Below is a small trained network, with its code and all its weights. Each question gives an input and a class and asks what happens when units are switched off, that is, made to give their printed mean instead of their output.

import numpy as np


def w(rows, s, z=0):
    codes = np.array(rows[::2]) - 128.0
    scale = np.full(codes.shape[1], s)
    scale[-1] = z or s
    return codes * scale


def norm(h):
    return h / np.sqrt((h * h).mean(-1, keepdims=True) + 1e-5)


def f(y):
    return y / 2 * (1 + np.tanh(0.7978845608 * (y + 0.044715 * y**3)))


def log_softmax(a):
    a = a - a.max(-1, keepdims=True)
    return a - np.log(np.exp(a).sum(-1, keepdims=True))


def net(x, mask):
    res = np.array(x, float).reshape(1, 7) / 4 @ E
    u = 0
    for l in range(3):
        y = f(norm(res) @ A[l][:, :-1].T + A[l][:, -1])
        res = res + np.where(mask[u : u + 12], y, B[l][:, -1]) @ B[l][:, :-1]
        u += 12
    return log_softmax(norm(res)[-1] @ U[:, :-1].T + U[:, -1])


A, B = {}, {}
E = w([
[123,123,148,124,141],'x0',
[203,254,146,185,203],'x1',
[141,88,67,94,234],'x2',
[125,126,138,126,134],'x3',
[199,73,187,250,156],'x4',
[129,127,126,128,127],'x5',
[130,130,122,128,124],'x6',
],0.0066)
A[0] = w([
[85,172,109,115,168,58],'L0N1',
[58,138,64,130,94,47],'L0N2',
[126,104,142,131,56,133],'L0N3',
[133,247,179,71,103,95],'L0N4',
[109,168,154,74,193,122],'L0N5',
[146,104,161,123,24,144],'L0N6',
[88,149,191,136,157,103],'L0N7',
[112,118,187,184,108,156],'L0N8',
[39,127,126,32,109,205],'L0N9',
[46,176,138,85,66,1],'L0N10',
[129,22,128,178,91,126],'L0N11',
[128,189,201,68,55,53],'L0N12',
],0.011,0.0023)
B[0] = w([
[109,182,164,52,121,148],'L0N1',
[108,116,104,149,110,165],'L0N2',
[187,148,164,52,181,168],'L0N3',
[50,117,111,165,110,212],'L0N4',
[168,169,138,80,131,169],'L0N5',
[181,151,193,105,110,193],'L0N6',
[133,130,104,202,115,136],'L0N7',
[205,187,155,100,97,179],'L0N8',
[254,150,68,197,93,254],'L0N9',
[120,82,123,178,71,195],'L0N10',
[41,132,162,64,147,209],'L0N11',
[55,32,65,168,143,190],'L0N12',
],0.0079,0.0066)
A[1] = w([
[101,150,71,143,101,157],'L1N1',
[112,132,127,121,143,3],'L1N2',
[76,108,135,80,186,144],'L1N3',
[86,174,84,110,130,144],'L1N4',
[127,89,189,123,152,160],'L1N5',
[10,126,110,170,135,77],'L1N6',
[148,95,139,166,176,134],'L1N7',
[77,134,105,158,118,89],'L1N8',
[143,120,77,147,151,124],'L1N9',
[95,157,146,128,159,56],'L1N10',
[101,145,71,109,105,82],'L1N11',
[140,96,140,201,111,195],'L1N12',
],0.013,0.0025)
B[1] = w([
[148,167,165,127,225,233],'L1N1',
[192,196,110,254,119,98],'L1N2',
[85,201,138,200,67,198],'L1N3',
[60,227,131,47,113,181],'L1N4',
[87,63,138,69,131,200],'L1N5',
[50,14,152,95,156,223],'L1N6',
[129,110,101,107,107,191],'L1N7',
[104,65,250,125,171,162],'L1N8',
[163,44,236,48,175,205],'L1N9',
[179,104,126,82,191,135],'L1N10',
[168,120,149,110,161,189],'L1N11',
[112,197,106,103,122,255],'L1N12',
],0.0062,0.0037)
A[2] = w([
[127,139,200,112,139,59],'L2N1',
[204,90,120,102,132,196],'L2N2',
[27,105,148,107,172,5],'L2N3',
[104,191,186,203,158,87],'L2N4',
[138,40,120,130,92,93],'L2N5',
[148,148,133,165,70,53],'L2N6',
[197,159,36,170,147,36],'L2N7',
[163,64,105,184,65,12],'L2N8',
[2,86,114,120,139,27],'L2N9',
[107,157,172,129,142,148],'L2N10',
[156,153,205,191,208,237],'L2N11',
[121,211,85,88,105,179],'L2N12',
],0.012,0.0017)
B[2] = w([
[149,116,151,83,96,171],'L2N1',
[109,97,2,215,214,251],'L2N2',
[75,105,75,209,156,233],'L2N3',
[109,30,45,195,78,200],'L2N4',
[126,192,185,140,153,209],'L2N5',
[110,173,250,188,72,164],'L2N6',
[99,61,182,49,138,254],'L2N7',
[99,219,151,185,125,195],'L2N8',
[2,50,94,107,137,254],'L2N9',
[75,126,220,91,131,167],'L2N10',
[132,131,64,97,78,251],'L2N11',
[92,141,197,212,168,187],'L2N12',
],0.0061,0.005)
U = w([
[161,154,131,209,15,223],'0',
[11,54,100,124,154,177],'1',
[205,81,7,116,200,166],'2',
[130,248,154,52,198,5],'3',
[159,102,246,5,78,10],'4',
],0.016,0.0022)

Each question gives the input, the list of numbers given to net, and the class t.
The units are the neurons (one row each of A and B). Each row of codes is followed by its name. A weight is (code - 128) times the scale printed after its matrix; where a second scale follows, it is the last column's (A, B and U).
mask holds one flag per neuron, layer by layer. A switched-off neuron (its flag False) gives its mean, the last column of its row in B, instead of its output. The means were averaged over made-up inputs and are rounded, as every weight is.
A unit's drop is (log p(t) with every unit on - log p(t) with that unit switched off) / (log p(t) with every unit on - log p(t) with every unit switched off).
The circuit of an input: a set's keep is (log p(t) with only the set's units on - log p(t) with every unit switched off) / (log p(t) with every unit on - log p(t) with every unit switched off). Starting from the 12 units with the biggest drops (on a tie, the unit counted first), units are removed one at a time, each time the one whose removal leaves the highest keep (on an exact tie, the one counted first), for as long as the keep stays at least 0.8.
units of the circuit, in order: the units of the circuit, biggest drop first
most important unit: the unit with the biggest drop
k most important neurons: the k neurons with the biggest drops, biggest first
top k neurons in layer l: the k neurons of layer l with the biggest drops, biggest first
drop of u: that unit's drop, to one decimal
input [2,-7,0,2,-2,-5,-8], class 0: 2 most important neurons : (L0N9; L2N8)
input [4,-2,-3,2,-6,-3,6], class 0: units of the circuit, in order : (L0N9)
input [8,-3,0,-4,-8,3,8], class 0: 3 most important neurons : (L0N10; L0N9; L2N8)
input [-3,7,-5,-1,-1,4,7], class 1: units of the circuit, in order : (L0N4; L0N9)
input [1,-6,0,5,-2,6,-7], class 0: top 3 neurons in layer 0 : (L0N9; L0N10; L0N6)
input [-2,-2,0,-6,-7,-8,7], class 0: 2 most important neurons : (L0N10; L0N9)
input [-2,0,-1,8,2,-3,-7], class 4: top 3 neurons in layer 0 : (L0N9; L0N11; L0N8)
input [-2,-3,0,2,0,-4,8], class 0: 4 most important neurons : (L0N9; L0N6; L1N1; L1N9)
input [-6,-6,5,5,0,-6,1], class 2: 3 most important neurons : (L0N9; L0N4; L0N12)
input [-5,1,0,-1,1,-1,-7], class 0: top 3 neurons in layer 2 : (L2N6; L2N9; L2N12)
input [-8,0,-5,-8,-6,-6,-5], class 0: 3 most important neurons : (L0N9; L0N10; L0N11)
input [8,-7,-1,-5,0,-8,7], class 0: units of the circuit, in order : (L0N9; L2N8)
input [3,7,-8,2,-1,-2,7], class 1: 3 most important neurons : (L0N4; L0N9; L0N12)
input [-4,-5,8,5,-6,-3,-3], class 2: units of the circuit, in order : (L0N9)
input [5,-7,0,5,3,3,1], class 4: 3 most important neurons : (L0N12; L0N6; L0N11)
input [-2,2,1,-3,1,2,5], class 2: 2 most important neurons : (L0N11; L1N9)
input [6,0,-6,0,5,6,-8], class 4: 2 most important neurons : (L0N9; L0N11)
input [4,-7,-2,5,1,6,4], class 4: 2 most important neurons : (L0N11; L0N3)
input [1,1,7,6,-1,3,-4], class 3: 4 most important neurons : (L0N9; L0N1; L1N3; L0N10)
input [-1,-2,7,5,-8,-1,-1], class 2: top 2 neurons in layer 0 : (L0N9; L0N11)
input [6,2,8,-4,-3,5,-7], class 3: most important unit : L0N1
input [-7,1,4,-1,0,0,4], class 3: top 2 neurons in layer 0 : (L0N9; L0N4)
input [-8,-1,1,5,-1,4,0], class 2: top 2 neurons in layer 2 : (L2N2; L2N7)
input [2,-6,6,7,-5,0,0], class 2: drop of L0N9 : 1.1
input [8,-6,-7,7,-7,0,-4], class 0: drop of L0N9 : 1.1
input [-7,-8,-5,0,-4,-3,7], class 0: drop of L0N9 : 0.3
input [8,2,4,8,-3,2,-5], class 3: top neuron in layer 0 : (L0N1)
input [-2,2,4,6,-6,-7,-7], class 3: drop of L0N1 : 0.2
